Small tables with named rows and columns. After each table, cells are looked up by row and column.

ror.tsv
	bedimul	lag	tidu	mis	lono
runi	103	105	106	106	108
zab	114	109	121	90	104
zipoga	156	64	198	184	94
kufe	42	231	36	87	73
fir	96	86	95	96	138

What is the tidu of runi in ror? 106
What is the lono of runi in ror? 108
What is the mis of fir in ror? 96
What is the lag of runi in ror? 105
What is the bedimul of runi in ror? 103
What is the tidu of fir in ror? 95
What is the lono of zipoga in ror? 94
What is the tidu of zipoga in ror? 198
What is the lono of zab in ror? 104
What is the bedimul of zab in ror? 114

Table dakem
fields: lag, zube, vok, nitoni, zud, besupop, pizozab, babata, pifo
nomub: [0.6, 0.6, 0.5, 0.3, 0.7, 0.3, 0.3, 0.4, 0.4]
rodu: [0.3, 0.4, 0.5, 0.7, 0.7, 0.5, 0.4, 0.5, 0.4]
gasu: [0.2, 0.5, 0.4, 0.8, 0.5, 0.7, 0.5, 0.4, 0.4]
togapor: [0.5, 0.2, 0.4, 0.7, 0.4, 0.5, 0.4, 0.4, 0.8]
peza: [0.4, 0.6, 0.5, 0.5, 0.5, 0.6, 0.5, 0.4, 0.5]
bip: [0.7, 0.5, 0.5, 0.2, 0.4, 0.4, 0.5, 0.6, 0.4]
disodim: [0.6, 0.5, 0.5, 0.3, 0.3, 0.5, 0.6, 0.5, 0.6]
dega: [0.7, 0.6, 0.5, 0.2, 0.6, 0.3, 0.4, 0.5, 0.4]
neravi: [0.5, 0.6, 0.5, 0.4, 0.7, 0.4, 0.4, 0.4, 0.4]

dega, vok -> 0.5
rodu, vok -> 0.5
neravi, babata -> 0.4
rodu, lag -> 0.3
disodim, pizozab -> 0.6
neravi, vok -> 0.5
dega, zud -> 0.6
gasu, babata -> 0.4
togapor, vok -> 0.4
togapor, lag -> 0.5
nomub, lag -> 0.6

Table gasinir
	nadake	kugud
fanep	108	103
gami	19	43
dutib	240	225
goze	77	107
mut	229	209
kubig	207	149

What is the nadake of gami in gasinir?
19
What is the kugud of kubig in gasinir?
149
What is the kugud of goze in gasinir?
107
What is the nadake of mut in gasinir?
229
What is the nadake of dutib in gasinir?
240
What is the kugud of dutib in gasinir?
225
What is the kugud of mut in gasinir?
209
What is the kugud of gami in gasinir?
43
What is the nadake of kubig in gasinir?
207

nudo:
	nuvif	poz	tumono	sivata	zus	savim	gov
kori	65136	63034	66670	60132	56234	58038	52643
datap	70843	75570	63637	80850	79147	46706	42787
kovumel	63183	61309	62991	60137	57436	53004	68215
rur	62528	66542	64889	55127	60274	63103	51437
tume	51522	65532	50414	53945	59518	12076	98350
fil	74492	26900	48216	62258	81357	65395	50616

What is the savim of tume in nudo?
12076
What is the gov of fil in nudo?
50616
What is the sivata of kori in nudo?
60132
What is the savim of datap in nudo?
46706
What is the sivata of fil in nudo?
62258
What is the tumono of datap in nudo?
63637
What is the tumono of kovumel in nudo?
62991
What is the poz of datap in nudo?
75570
What is the gov of tume in nudo?
98350
What is the poz of kovumel in nudo?
61309
What is the sivata of kovumel in nudo?
60137
What is the nuvif of kovumel in nudo?
63183
What is the tumono of tume in nudo?
50414
What is the poz of kori in nudo?
63034
What is the zus of fil in nudo?
81357
What is the gov of datap in nudo?
42787
What is the nuvif of fil in nudo?
74492
What is the sivata of rur in nudo?
55127
Which row has the largest savim? fil

Table bigeka
	bozi	fogovop	gireb	vatipab	dapipu	boda	fop	kolife	vakilov	rikelis
dipab	136	146	152	113	146	107	119	110	131	161
zot	163	115	155	134	119	149	204	105	123	160
ven	118	181	135	120	160	117	84	156	160	113
sen	123	142	98	114	105	138	183	104	156	58
kulolak	147	134	153	120	127	149	186	150	130	151
bag	138	128	160	142	150	142	129	140	147	117
dut	110	133	124	115	101	114	96	145	147	41
setal	158	136	156	132	137	134	202	129	131	163
luv	131	141	144	138	147	136	122	138	142	134
pelu	133	210	159	139	153	107	141	180	157	112
gelab	147	143	136	153	138	130	111	155	151	180
lakis	82	177	130	143	156	152	110	197	112	33
nel	138	146	150	133	122	122	53	112	125	122
kiv	165	147	164	152	129	127	88	101	137	144

sen, fogovop -> 142
setal, dapipu -> 137
gelab, kolife -> 155
zot, fop -> 204
dut, rikelis -> 41
bag, vakilov -> 147
luv, fogovop -> 141
Row with the largest fogovop: pelu

govo:
,ratoz,tovi,lipa,rugos,mubef,kome,suvipe,zudebo,bigeku,muf
sadimot,198,180,33,88,183,83,121,111,181,174
zom,137,119,209,133,170,137,148,216,126,95
mavogu,137,146,112,141,122,200,69,162,139,128
keza,143,159,84,170,130,167,88,83,95,115
dag,133,172,82,151,205,241,217,187,134,156
vutaru,159,170,57,132,152,133,118,86,106,137
bis,130,143,131,141,113,210,74,194,137,113
gosule,147,177,98,127,165,221,169,179,127,175
fab,142,199,89,86,52,87,140,62,65,130
rop,135,194,82,111,70,92,129,60,61,125
sukul,99,170,108,134,169,205,176,251,87,111
mula,102,135,61,128,78,49,99,61,127,106
fudoli,89,50,248,212,95,73,247,208,148,131

zom, tovi -> 119
sadimot, kome -> 83
bis, ratoz -> 130
dag, bigeku -> 134
keza, zudebo -> 83
mavogu, bigeku -> 139
bis, lipa -> 131
zom, suvipe -> 148
vutaru, lipa -> 57
vutaru, mubef -> 152
dag, suvipe -> 217
bis, bigeku -> 137
fudoli, bigeku -> 148
bis, zudebo -> 194
fab, kome -> 87
sadimot, bigeku -> 181

femido:
         nef  teg  somiz  manem
rarag    192  104    139    123
nane      74  254    187    208
rif      120  199    166    176
dosita   229   60    132     96
tugatir   87  239    181    199
mariki   126  194    165    179
notedi   128  189    163    172
pov      188  119    143    146
dar      110  216    173    193
bonunib  162  148    150    157
kazaro   223   68    133    104
fof      152  153    151    146

bonunib, somiz -> 150
pov, nef -> 188
tugatir, somiz -> 181
notedi, nef -> 128
rarag, somiz -> 139
nane, teg -> 254
mariki, somiz -> 165
bonunib, nef -> 162
rif, somiz -> 166
mariki, nef -> 126
tugatir, manem -> 199
dosita, somiz -> 132

zurer.csv
,kur,fonef,dube,mup,zota,zitu,pizib,lebenu
vug,50.3,60.8,71.3,57.1,43.4,35.3,53.7,66.0
datano,54.0,26.7,61.0,37.2,45.2,53.5,51.6,55.2
pepu,60.7,68.2,56.4,67.1,41.5,36.6,45.4,64.3
daduk,53.2,24.7,44.7,44.6,39.5,54.6,49.0,51.2
zinen,54.7,65.7,64.6,63.0,41.6,35.1,50.0,65.9
tedef,50.4,27.1,38.7,50.2,37.7,52.8,49.2,49.4
pag,48.6,45.9,76.5,43.9,47.7,41.6,56.8,62.5
fifo,50.2,38.1,74.0,39.1,48.2,46.1,55.7,59.9
fosogi,54.4,24.4,52.6,40.0,42.3,55.0,49.8,53.2
vel,52.4,31.4,68.6,36.9,47.4,50.3,54.0,57.4
lano,48.4,54.0,75.4,50.2,45.9,37.7,56.0,64.6

What is the fonef of tedef in zurer? 27.1
What is the zitu of datano in zurer? 53.5
What is the lebenu of lano in zurer? 64.6
What is the zitu of daduk in zurer? 54.6
What is the lebenu of pepu in zurer? 64.3
What is the mup of datano in zurer? 37.2
What is the kur of zinen in zurer? 54.7
What is the lebenu of daduk in zurer? 51.2

ruf:
        tilelo  gegega    zev   gimo  gase
riro      -7.9    -3.3  -24.8   20.6   0.1
lakiga     0.5    -1.9   -9.5  -83.8   1.1
motutu    -6.6    -4.1  -22.3   73.3   1.2
perilu     6.2    -1.3   -0.9  -45.3   1.1
fup       -6.3    -5.1  -27.0   51.6   1.0

What is the tilelo of motutu in ruf? -6.6
What is the tilelo of perilu in ruf? 6.2
What is the zev of motutu in ruf? -22.3
What is the gimo of riro in ruf? 20.6
What is the gase of lakiga in ruf? 1.1
What is the gegega of motutu in ruf? -4.1
What is the tilelo of fup in ruf? -6.3
What is the tilelo of lakiga in ruf? 0.5
What is the gegega of perilu in ruf? -1.3
What is the zev of riro in ruf? -24.8
What is the zev of fup in ruf? -27.0
What is the zev of lakiga in ruf? -9.5
What is the gegega of riro in ruf? -3.3
What is the gegega of lakiga in ruf? -1.9
What is the tilelo of riro in ruf? -7.9
What is the gase of riro in ruf? 0.1
What is the gimo of lakiga in ruf? -83.8
Row with the largest gase: motutu

